In the rows, 128 means zero.
Each row has a class, written after it.
[131 131 118 127 138 115 145 155 142 131 123 113 124 122 101 127 139 130
 112 129 124 134 123 106 127 124  95 135 111 129 125 156 123 100 146 136
 128 130 115 110 117 119 133 141 116 138 154 136 109 133  97 133 108 105
 117 114 120 132 143 105 143 121 134 109 106 140 148 133 119 119 142 131
 114 105 113 108 129 131 113 130 123 119 124 121 108 117  82 140  99 130
 129 128 117 149 160 135 128 158 155 150 129 121 117 127 135]
J_157
[ 92 130 100 124 121 123 161 136 115 143 118 119 144 125  84 113 140 127
 109 134 117 135 120 128 138 119 129 126 122 125 126 175 125 108 150 126
 125 143 116  82 103 122 151 143 130 120 132 130 110 141 115 130 123 109
 129 113 151 125 135 132 136 129 136 118  82 104 142 121 132 125 140 120
 118 101 134 133 136 106 149 138 128 132 121 103 125 128 114 111 116 140
 124 131 104 163 159 113 143 117 161 149 125 126 124 161 131]
J_157
[ 95 147 121 109 105 156 126  97  90 124 138 146 152 118 143 135 127 118
  96 135 126 116 100 135 131 134 175 120 144 112 133 154 139 144 124 104
 115 140 124 155 116  97 148 114 124 108 169 123 132 149 102 146 135 147
 120 128 166 127 136 136 138 138 129 143 161  89 108 118 129 144 119 122
 125 189 159 137 115 131 170 138 136 145 140 116 155 159 205 114 154 154
 144 148 148 149 132  80 140  98 127 146 128 135 113 143 138]
J_856
[167 128 128 132 136 112  99 152 150 116 157 127 114 119 181 130 122 139
 112 115 153 123 121  89  99 131  91 137 124 127 127 117 131 111 139 143
 137 110 132 182 141 137 109 122 105 153 173 149 125 117  87 148 117 135
 143  79  89 143 139 100 136 106 142  89 170 174 144 138 115 127 135 139
 119 191  67 119 114 139  64 100 115 108 137 156 101 118 105 167 123 138
 125 127 165 132  92 144  93 186  95 122 123 104  94  79 138]
J_856
[145 129 146 123 136 119  99 143 139 105 146 142 130 134 160 130 120 124
 113 116 158 124 152 102 103 128  93 128 134 129 121 124 121 108 135 143
 148 116 135 181 137 130 106 122 108 142 166 151 122 109  74 138 121 113
 122 118 105 133 141 105 127  90 144  83 166 178 152 148 116 119 134 147
 117 203 100 115 105 135  71  96 109 112 129 166 101 109 102 162 129 137
 128 124 138 123 118 151 107 178  89 120 128 112  96  84 149]
J_856
[137 117 101 135 118  94  94 155 120 110 156  97 129 117 177 148 127 156
 126 129 127 122  61 100 112 120 142 144 125 121 140  89 139 155 137 125
 132 123 157 189 143 142 140 122  95 140 156 127 124 148 102 119 115 173
 138 118 120 124 140 124 142 121 116 134 161 125  97 130 124 127 130 141
 134 179 124 119 124 148 136 114 139 107 135 140 131 162 170 164 151 127
 133 155 197 149  90 107 109 142 136 108 127 143  87  94  94]
J_856
[157 128 142 138 134 123 125 152 162 133 128 125 118 122 135 113 123 133
 115 115 138 112 149 120 103 125  63 131 138 130 126 123 121 160 128 134
 130 118 149 120 126 143 121 138 125 135 126 142 116 119 147 125 121 122
 137 117 112 127 131 135 121 117 138 101 149 136 124 140 135 123 115 131
 128 119 110 125 135 124  99 124 118 126 163 144 100 118 111 130 113 127
 125 115 116 119 124 154 129 146 145 108 127 113 125 123 137]
J_383
[168 120 126 143 144  93 102 174 170  93 145 121 112 117 189 128 110 147
 110 109 155 129 134  81  93 135  50 150 101 132 126  96 125 108 143 152
 157  96 156 189 153 138  83 129 103 170 173 154 114  98  96 109 119 114
 146 122  76 135 145  95 141  89 146  74 156 204 165 153 107 106 130 148
 116 194  80 107 101 136  45  75 108  99 139 160  79 109  77 187 119 155
 117 115 161 125  81 160  99 213  89 111 118 104  91  57 133]
J_856
[164 131 109 103 126 107 150 146 135 125 137 114 123 116 123 115 131 139
 108 135 131 123  92 116 121 121 114 136 112 126 121 149 129  95 149 134
 124 130 126 125 102 143 133 136 133 153 150 138 120 136  94  99 118 100
 139 122 129 131 134 126 132 123 142 118 113 143 140 125 111 115 149 132
 111 106  99 123 131 115 126 130 121 118 137 117 113 112  90 129 109 134
 128 126 129 158 139 124 126 153 149 146 123 132 119 137 127]
J_157
[132 127 115 124 124 140 136 118 130 132 116 120 126 135 105 127 148 119
 119 123 124 124 130 123 133 128 130 128 132 125 127 152 127 123 129 132
 132 134 131 121 123 131 137 125 135 121 122 131 121 138 118 141 120 130
 125 150 136 121 128 133 130 141 123 132 109 118  90 123 126 142 125 120
 125 132 131 141 126 125 147 141 131 133 113 130 126 130 120 118 110 130
 132 125 115 145 124 126 134 116 141 124 129 138 137 149 127]
J_88
[131 128 126 120 123 119 134 131 136 117 148 131 135 116 166 133 135 132
 101 123 132 126 104 111 115 117 124 120 133 118 142  93 132 138 137 130
 131 133 134 159 120 118 129 119 114 137 165 133 120 132  98 135 157 136
 125 105 120 135 131 105 139 117 135 126 156 126 124 125 126 122 131 139
 122 186 107 116 117 130 112 119 117 135 135 146 129 131 162 130 129 142
 140 136 153 143 118 105 110 158 113 117 112 123  99  99 141]
J_856
[156 121 126 126 139 132 141 151 155 133 126 130 125 122 119 118 124 126
 127 133 138 133 145 122 122 123  79 130 133 131 136 106 117 147 128 136
 134 126 139 120 136 146 122 138 135 123 114 125 134 127 152 102 126 121
 133 122 104 126 123 138 129 112 131 117 159 141 133 133 127 127 122 124
 129 113 121 132 126 128 135 137 124 123 133 128 115 126 130 117 125 127
 127 116  96 126 139 142 119 147 139 101 130 111 132 117 118]
J_383
[ 69 141 118 120  99 159 127  97  85 133 135 149 148 126 114 125 137 119
 123 133 114 129 113 128 152 118 188 108 141 120 140 157 139 142 113 124
 108 155 114 132 110  90 156 113 118  96 158 115 127 168 113 152 137 157
 113 123 163 134 127 127 139 147 120 159 128  81  88 104 131 153 129 118
 126 178 158 143 129 126 168 148 138 148 129 120 176 158 215 102 122 136
 143 153 157 141 153  75 146  87 124 148 123 153 121 160 140]
J_856
[161 134 122 136 131 120 149 129 145 114 124 145 132 116 123 125 129 135
 115 116 132 121 135 110 135 126 115 131 126 118 122 164 130 126   4 126
 124 120 128 125 112 131 131 133 134 134 130 137 120 117 111 153 112 108
 128 131 143 129 127 132 144 136 129 121 106 144 108 143 131 118 146 124
 121 140 117 125 114 128 121 115 110 155 135 123 103 112 107 125 121 125
 135 126  92 139 107 121 127 135 144 124 132 126 134 140 146]
J_88
[110 136 127 113 116 166 169 117 127 135 121 139 150 117  78 102 125 108
 116 146 129 132 145 164 140 124 112 119 140 125 135 161 117 160 130 118
 126 160 126  91 105  85 152 132 137  94 102 102 108 139 138 127 124 134
 112 132 150 124 111 150 138 159 121 148 161  78 118 124 149 136  96 112
 124 100 146 162 164 117 164 165 120 157 122 117 149 133 175  80 130 143
 136 134  80 132 187 107 141  75 152 129 101 131 131 174 122]
J_383
[114 135 122 128 142 146 115 125 106 119 131 139 147 128 139 115 129 127
 102 127 130 128 119 122 120 121 127 130 140 123 126 149 126 124 132 133
 125 141 122 156 124 116 123 123 118 124 162 128 130 135  81 143 134 137
 125 129 136 129 130 125 126 114 133 125 152 121 134 122 123 128 126 120
 123 154 119 124 117 130 123 124 121 126 134 140 126 134 145 120 139 137
 128 125 141 132 132 113 124 129 115 129 130 118 112 124 138]
J_856
[111 122 111 128 119 141 132 108 111 140 126 141 138 115 137 140 135 125
 120 130 118 122 121 133 137 120 153 115 145 122 132 159 128 135 120 109
 124 133 128 116 125 117 138 119 135 112 123 123 122 139 122 152 121 135
 119 127 144 127 125 164 142 155 120 151 125 103  98 122 131 136 126 123
 126 137 146 124 127 119 147 138 129 142 138 110 136 129 158 106 130 147
 149 145 110 129 132  96 143  89 151 138 133 133 131 137 131]
J_88
[125 129 130 121 117 150 130 133 129 130 122 135 125 126  98 107 129 118
 124 121 134 137 142 139 114 134 111 123 146 136 124 135 138 162 117 125
 138 144 129 118 112 123 139 135 136 112 115 123 126 141 131 123 126 146
 119 122 133 130 115 148 116 125 122 125 146 104 128 123 134 137 107 106
 125 107 142 137 137 130 137 161 115 138 129 118 128 130 140 103 127 135
 137 120  89 116 148 123 141  93 147 121 132 123 121 150 119]
J_383
[ 60 139 116 129 111 151 136  98  83 136 115 139 151 127 101 117 135 103
 111 135  76 132 130 150 149 132 169 114 147 112 138 190 142 135 116 102
 105 148 116  93 121 100 155 144 138 106 118 131 127 154 122 159 125 157
 122 136 184 122 124 161 130 169 113 144  87  71 105 110 121 144 120 103
 105 140 174 132 126 116 190 156 147 150 126  73 152 149 175  81 135 128
 140 153 112 133 150  77 158  76 153 148 132 142 142 176 125]
J_88
[ 97 130 121 118 126 124 165 122 128 141 120 130 137 119  61 106 139 117
  94 133 124 134 140 119 144 125 111 120 131 118 136 157 115 109 162 137
 114 143 114 102 115 129 149 139 136 121 144 124 110 130 118 127  96  99
 119 130 135 129 130 122 142 121 137 135 118 135 141 131 138 119 138 124
 109 102 118 132 130 101 130 127 126 136 115 114 128 122 101 109 105 130
 123 126  93 145 168 121 145 131 153 151 126 132 122 150 130]
J_157
[113 137 118 116 125 120 176 129 123 134 128 119 139 120  84  94 139 122
 102 117 121 135 127 128 129 126  90 136 123 124 122 153 128 115 146 136
 137 141 122 113 106 115 148 140 123 123 139 126 114 125 148 122 125  85
 122 132 126 134 131 129 135 120 130 124 108 114 128 123 142 117 158 125
 106 128 116 135 131 102 127 136 121 135 128 115 129 129 117 102 117 132
 127 130  92 148 166 119 135 143 149 143 116 135 114 160 128]
J_157
[134 124 117 105 122 144 123 139 136 131 121 131 129 124 113  92 127 124
 113 134 135 132 148 134 122 118  96 129 143 123 138 146 118 137 124 134
 131 122 127 122  74 117 127 128 125 116 111 119 111 121 121 125 120 128
 125 131 134 139 122 126 126 129 125 113 160 124 131 127 129 133  96 120
 125 110 137 135 129 128 149 148 121 144 123 124 113 120 118 119 120 146
 129 123  95 133 132 133 130 113 141 120 133 120 143 127 121]
J_383
[148 131 117 133 122 121 112 141 140 113 134 131 132 132 167 121 112 138
 111 115 137 123 127  99 124 125 106 133 133 117 129 164 129 123 138 132
  86 116 141 146 125 133 108 129 118 144 151 133 126 122  88 132 123 140
 142 130 114 134 131 118 135 113 136  97 157 150 132 131 119 119 118 135
 122 176 106 123 133 134  98 110 124 134 136 150 124 126 125 149 134 139
 131 124 160 128 111 128 112 153 107 115 122 111 106 106 138]
J_856
[222 121 126 132 156  93 111 178 195 113 123 127 110 120 169 133 116 169
 105 124 143 119 139  87 104 121  34 139 121 126 118 121 118 102 139 162
 139  93 144 151 139 156  91 139 122 174 138 148 121 101  90 123  94  97
 154 129  79 134 141 117 138 103 143  62 115 217 147 144 106 103 139 139
 127 142  74 138 104 137  50  83 105 103 146 145  63  98  35 181  89 137
 127 104 128 138  62 174 107 195 135 123 122  95 124  79 131]
J_88
[164 127 130 126 126 123 142 135 148 128 127 136 134 115 124 132 121 134
 114 144 125 117 126 112 126 133 107 131 142 123 126 140 127 129 131 132
 130 126 132 135 131 128 128 124 129 134 135 137 126 120 117 140 119 121
 132 128 129 139 125 116 157 129 118 112 122 148 114 123 126 124 119 134
 122 155 122 126 117 128 115 115 126 129 132 122 108 119 117 128 100 128
 144 125 115 137 116 126 119 142 131 132 116 128 131 120 140]
J_88
[122 135 112 114 115 120 164 133 116 142 121 115 133 123  88 115 146 134
 106 147 116 134 115 136 142 126 147 115 120 124 128 161 132 116 146 117
 119 141 119 103 102 121 163 133 117 127 144 126 115 148 101 141 149 107
 129 121 145 128 124 129 140 137 123 136 102 117 128 112 139 127 157 118
 116 100 120 138 129 123 149 143 124 137 123 125 135 132 118  95 116 135
 134 128 116 147 146 107 146 129 144 141 113 139 128 161 119]
J_157
